The rows lie along a hidden order. The number after each row says roughly how far along it the row is, from 0 to 20. A new part has a new order.
(in the rows, 128 means zero)
[113 128 127 128 129 129 129 129 123 124 126 131 117 129 123 128 128 123
 128 126 125 114 131 129 132 145 126 130 129 128 130 128 123 130 121 130] | 5
[134 127 129 127 121 130 133 127 129 123 128 124 113 125 128 130 127 118
 121 126 128 121 127 132 144 119 128 129 127 125 128 121 125 130 126 128] | 1
[123 129 130 126 108 131 129 126 118 124 127 123 114 115 123 127 126 129
 123 124 126 130 127 133 162 119 126 128 128 118 127 117 138 130 120 127] | 0
[125 127 131 122 110 131 128 124 115 124 129 126  80 119 119 130 124 141
 127 125 130 128 126 130 144 134 124 128 128 119 127 122 138 130 120 129] | 3
[133 127 130 124 104 130 131 123 119 125 129 118 161 123 127 132 128 135
 128 127 130 144 124 128 157 129 129 127 128 124 125 118 135 129 127 129] | 0
[  1 145 130 171 135 106 145 161 162 141 143 137   1 187 139 195 131 240
  56 116 108  36 137 108  15   1  91  79 121  78 140  60 255 139  74  82] | 20
[126 126 126 130 155 126 140 135 135 130 132 125 115 124 135 131 135 119
 128 122 133 119 129 126 110 139 128 125 127 129 128 125 145 129 136 128] | 9
[133 127 131 126 102 131 137 131 126 121 128 120 123 115 127 130 126 119
 111 125 127 123 124 132 166 123 126 128 126 125 127 120 136 133 128 127] | 0
[147 128 129 126  92 130 131 131 125 123 130 124 165 114 126 135 128 136
 122 130 131 132 123 129 147 108 126 129 125 137 127 124 138 130 138 123] | 7
[127 128 129 127 103 132 132 126 119 124 129 127 120 121 122 131 124 119
 121 125 128 130 125 129 152 131 128 129 129 123 127 121 131 131 122 129] | 2
[135 128 132 123  99 130 134 126 113 122 129 122 132 118 127 133 127 126
 115 124 129 148 124 134 170 128 129 128 128 114 126 121 141 130 127 130] | 3
[135 125 134 123  87 131 131 129 116 124 129 122 127 117 128 133 125 130
 125 126 129 133 122 131 156 127 126 126 127 117 124 120 130 131 126 126] | 2
[130 128 129 127 134 128 128 132 133 126 127 125 116 119 127 127 129 127
 106 127 125 126 129 130 129 124 129 130 129 133 128 126 129 129 131 129] | 2
[145 127 132 121  79 132 133 127 122 125 129 119 124 115 130 135 126 129
 131 126 129 147 125 129 175 137 122 129 127 122 125 121 140 133 126 123] | 6
[129 124 132 122  94 129 135 126 122 126 129 122 142 107 124 129 128 132
 107 123 136 135 125 132 158 109 127 128 126 104 123 118 134 130 124 124] | 7
[140 127 131 115  83 135 132 119 110 122 131 127 119 124 108 137 116 156
 135 125 131 180 121 127 171 139 123 126 127  90 124 116 144 129 116 118] | 9
[149 125 132 123 100 129 133 128 122 126 129 126 145 121 128 131 126 128
 126 125 134 142 123 126 156 117 124 126 126 130 124 120 129 131 132 125] | 3
[131 132 126 128 131 129 126 132 135 132 128 138 173 141 130 128 127 141
 148 129 128 123 131 128 117 125 126 126 130 123 132 132 124 125 124 132] | 8
[120 128 129 127 118 130 130 125 121 126 130 130 126 127 124 129 127 129
 127 127 127 128 127 128 152 129 127 127 127 124 128 121 134 129 121 128] | 2
[134 127 129 124 106 130 133 128 121 128 129 124 140 122 125 130 127 130
 133 127 131 153 121 128 154 129 125 126 127 124 124 119 163 130 129 124] | 3
[141 125 128 126  92 131 133 129 133 127 129 121 130 123 128 131 125 126
 122 127 131 126 125 126 141 115 123 127 127 131 127 126 125 128 130 125] | 4
[138 128 129 126 123 125 131 135 139 124 127 121 114 106 141 127 130 114
 108 126 127 110 128 133 129 106 127 133 127 140 130 126 119 131 139 130] | 3
[134 128 130 127 111 129 128 125 124 129 128 128 142 112 127 130 126 128
 135 128 130 154 125 127 146 137 125 126 128 127 126 124 128 128 127 128] | 0
[129 127 128 125 134 129 129 127 125 126 127 125 124 113 125 129 128 121
 117 127 127 125 129 131 137 113 126 128 128 132 128 122 133 131 130 129] | 4
[130 128 130 122 112 131 133 126 113 122 129 123 125 116 124 131 126 133
 125 125 124 149 125 131 185 133 129 126 127 118 126 115 137 131 123 130] | 3
[112 129 130 123 116 130 130 123 113 125 118 126 120 125 119 133 125 141
 133 126 126 137 125 129 175 132 127 126 128 105 127 119 136 128 120 128] | 2
[140 127 129 126 113 128 133 130 131 125 128 124 125 114 132 128 127 126
 118 127 127 127 125 132 141 120 126 130 127 138 127 124 120 131 135 127] | 0
[140 127 131 124 113 128 140 132 140 120 128 123 123 114 133 129 127 114
 110 126 129 118 125 132 124 113 125 132 126 137 127 125 116 132 134 130] | 2
[125 131 129 127 117 129 127 125 120 127 128 129 129 127 127 127 126 129
 134 129 128 140 126 129 136 134 125 128 129 123 127 124 128 128 126 127] | 1
[140 126 133 119  71 134 140 127 116 117 129 117 122 100 127 135 124 118
 107 122 129 144 118 133 186 126 126 127 126 118 123 111 131 134 123 123] | 0
[116 126 132 124  82 131 132 125 116 121 130 120 127 124 127 132 125 136
 122 127 130 141 119 129 162 131 128 127 128 118 126 121 136 129 129 127] | 5
[128 130 139 153 226 124 110 164 134 142 122 109  12 221 105 116 138  75
 116 139 102   1 144  95 220 133 182 134 107  69 120 123 107 138 182 164] | 19
[159 124 137 121  47 132 147 133 125 112 130 109 123  88 136 136 125 104
  90 121 131 143 115 141 203 100 126 132 123 137 121 110 116 140 135 127] | 1
[139 128 132 125  92 130 133 125 113 124 129 123 130 123 125 134 126 124
 125 126 130 146 123 129 173 123 123 125 127 122 125 119 130 131 130 126] | 2

Next part:
[ 80 176 107 119 114 180 146 103 198 106 120 133 159 117 130 104  94 158
 146 108 130 148 126 119 131 132 127 200 150 174 133 180 120 125 145 160
 104 173  94  99 123] | 15
[ 97 172 136 122 112 146 136 113 203 116 136 139 126 131 142 101  99 185
 156 114 141 172 109 147 124 102 122 179 157 158 125 184 127 148 132 164
  91 156 107 133 128] | 10
[127 147 142 124 107 120 113 118 204 137 119 136 130 136 126 113 101 171
 159 130 134 203 121 143 122 106 124 173 172 170 122 173 113 142 137 158
  62 158 126 168 123] | 9
[ 84 168 119 115 106 167 133 107 211 104 115 124 155 130 135 103  92 158
 151 115 137 163 127 136 130 114 127 195 160 166 126 170 111 129 134 166
  83 164 105 124 118] | 11
[108 154 144 121 112 132 117 123 195 128 120 142 125 137 133 117 106 175
 164 129 140 203 122 157 123 107 122 170 170 166 114 171 119 150 134 161
  75 149 127 152 125] | 7
[ 92 146 132 107 119 152 118 131 160 133  87 143 141 137 126 132 116 131
 159 148 139 220 161 162 122 140 121 171 178 162  87 139 103 149 132 156
  79 134 139 160 123] | 2
[ 68 171  81 111 125 198 152 107 178  93 103 137 174 106 124 106 105 135
 139 117 126 116 152 105 138 171 129 211 125 169 122 161 138 117 162 146
 157 166  89  80 130] | 20
[  1 211 104  83 132 211 172 115 182  64  99 131 161 132 165 114 114 145
 144 106 164 159 143 176 139 143 118 209 141 142  87 150 122 154 117 158
 145 115  96 112 136] | 3
[149 137 127 135 101 134 109 102 193 145 124 135 152 124 108 112  96 154
 153 131 119 180 128 113 122 119 128 169 174 184 140 181 110 124 151 160
  56 186 123 132 115] | 14
[115 141 137 113 106 133 108 123 180 135  99 135 135 140 121 121 110 150
 161 142 137 217 146 146 124 120 125 173 188 172 108 151 103 140 135 165
  53 153 141 160 117] | 6
[ 93 159 113 109  98 163 122 107 193 107 105 121 160 135 126 107 100 150
 152 123 135 178 138 135 133 119 128 198 177 177 121 163  98 124 136 167
  66 162 116 134 112] | 10
[ 76 154 127 104 116 156 120 126 151 117  85 137 154 139 133 128 118 132
 156 142 142 216 161 159 127 141 124 180 186 163  90 143 100 146 131 171
  84 136 133 149 122] | 3
[ 80 146 120 101 120 153 118 127 147 123  68 143 156 137 120 138 127 108
 157 153 134 223 182 162 127 159 123 174 189 170  78 127  91 145 130 162
  74 136 141 155 126] | 0
[116 166 136 135 115 135 134 111 202 130 140 146 116 124 135 103  90 187
 154 111 134 167 101 129 121 101 122 171 144 161 136 194 136 145 141 164
  91 171 103 126 129] | 12
[120 141 137 117  97 134 103 117 186 133  99 128 153 139 117 114 110 150
 160 137 131 212 141 135 127 115 128 183 190 184 118 164 100 129 137 169
  46 163 132 152 113] | 9
[103 166 148 128 120 122 134 121 203 127 135 147 111 133 141 110 100 193
 157 118 146 185 110 158 120  98 120 169 152 153 119 189 136 157 131 170
  94 150 114 145 134] | 8
[141 147 145 135 107 120 114 116 193 141 128 143 123 130 124 109 100 175
 158 125 130 190 116 134 118  99 124 166 168 173 132 193 121 144 143 167
  61 170 120 141 122] | 11
[ 93 148 137 109 117 142 115 123 175 126 103 137 142 139 130 121 113 155
 175 138 143 205 141 154 126 118 124 179 178 169 102 156 108 144 133 161
  76 147 132 152 123] | 5
[ 63 186 106 120 113 185 152 100 206  94 123 131 161 118 139 102  95 166
 144 103 135 130 121 129 133 125 125 204 146 164 131 178 124 130 140 162
 106 168  90 102 124] | 14
[120 156 117 137 120 153 141 109 194 129 126 150 137 109 122 113  90 167
 144 119 122 150 123 109 123 135 125 175 137 166 137 190 138 133 157 151
 102 177  98 102 129] | 18
[117 134 127 106  95 145 101 116 183 129  94 122 166 141 112 115 111 139
 161 139 133 210 151 136 130 121 129 198 198 186 114 154  91 125 139 166
  49 161 137 151 108] | 8
[ 93 146 111 104  93 174 111 105 184 110  88 112 189 137 113 108 110 127
 154 128 128 181 154 126 137 128 132 204 189 195 118 153  86 112 137 169
  41 161 123 132 105] | 11
[126 151 155 132 136 101 121 141 163 158 108 178  91 131 131 139 114 157
 161 149 135 235 142 169 109 131 115 138 163 146  91 161 122 176 131 151
  89 131 139 164 143] | 0
[104 153 123 113 101 152 118 110 199 118 104 126 156 137 123 109 104 151
 158 126 134 172 132 135 129 118 127 190 175 179 123 167 104 127 136 168
  63 161 121 138 114] | 10
[225  89 149 151  92  88  74 119 185 189 110 145 132 128  82 123  96 152
 165 158 101 198 140 100 111 115 130 145 194 201 138 175 103 122 164 159
   8 203 151 161 109] | 14
[ 86 158  82 109 114 200 149 104 180 100  93 127 181 110 115 112  99 120
 138 122 122 131 156  98 138 170 131 211 150 184 123 154 118 107 158 147
 122 176  97  83 119] | 19
[109 153 139 125 107 133 120 119 208 126 125 140 123 135 133 107 100 177
 160 122 138 187 115 142 122 102 123 168 174 172 122 177 119 147 137 164
  82 156 118 140 127] | 9
[117 148 154 127 127 107 119 139 172 151 115 165  98 134 134 132 112 168
 164 143 140 222 131 160 113 118 117 138 163 147  94 167 126 168 135 155
  84 132 136 164 137] | 3
[ 54 172  87 111 115 206 160  97 190  88 107 131 179 111 130  98  95 141
 137 107 131 116 137 111 137 155 128 211 142 165 127 171 123 118 149 152
 129 170  86  82 123] | 17
[156 133 152 135 106 112 102 121 193 148 124 145 123 135 116 114  99 175
 166 135 127 216 116 135 117  98 125 159 174 175 128 179 118 142 141 164
  51 167 133 164 122] | 10
[118 156 150 127 119 122 119 126 203 134 128 149 113 136 135 110 104 189
 169 127 139 202 112 154 118 100 120 155 158 151 117 176 128 161 132 164
  75 144 123 148 133] | 7
[117 159 136 127 106 139 121 110 203 124 127 135 137 130 128 106  97 174
 155 120 134 171 116 132 124 105 124 179 163 165 128 183 117 137 139 169
  72 162 115 134 122] | 11
[ 78 168 116 108 105 173 132 107 197  99 111 123 162 132 133 104 101 153
 150 114 140 168 131 137 133 118 126 202 166 175 121 171 108 128 134 170
  83 161 108 124 116] | 10
[122 130 123 118  94 145 102 110 187 132  99 121 169 135 109 111 105 137
 154 133 122 198 145 122 127 120 130 178 189 193 127 166  94 117 143 162
  40 182 129 141 107] | 11
[ 88 173 124 120 110 164 136 107 201 107 124 133 142 127 136 101  95 169
 145 112 137 160 116 137 128 111 125 191 158 163 129 182 121 138 136 175
  88 159 102 121 124] | 11
[112 136 133 107 107 133 103 125 167 134  88 135 152 142 118 126 117 133
 162 149 135 219 159 152 125 135 125 173 193 177  96 144  96 138 135 161
  56 146 144 164 118] | 4
[118 134 142 114 113 127 104 128 190 146  98 141 133 141 123 126 114 143
 163 149 135 221 151 152 122 123 124 165 179 173  99 147 105 145 135 159
  58 146 144 165 122] | 4
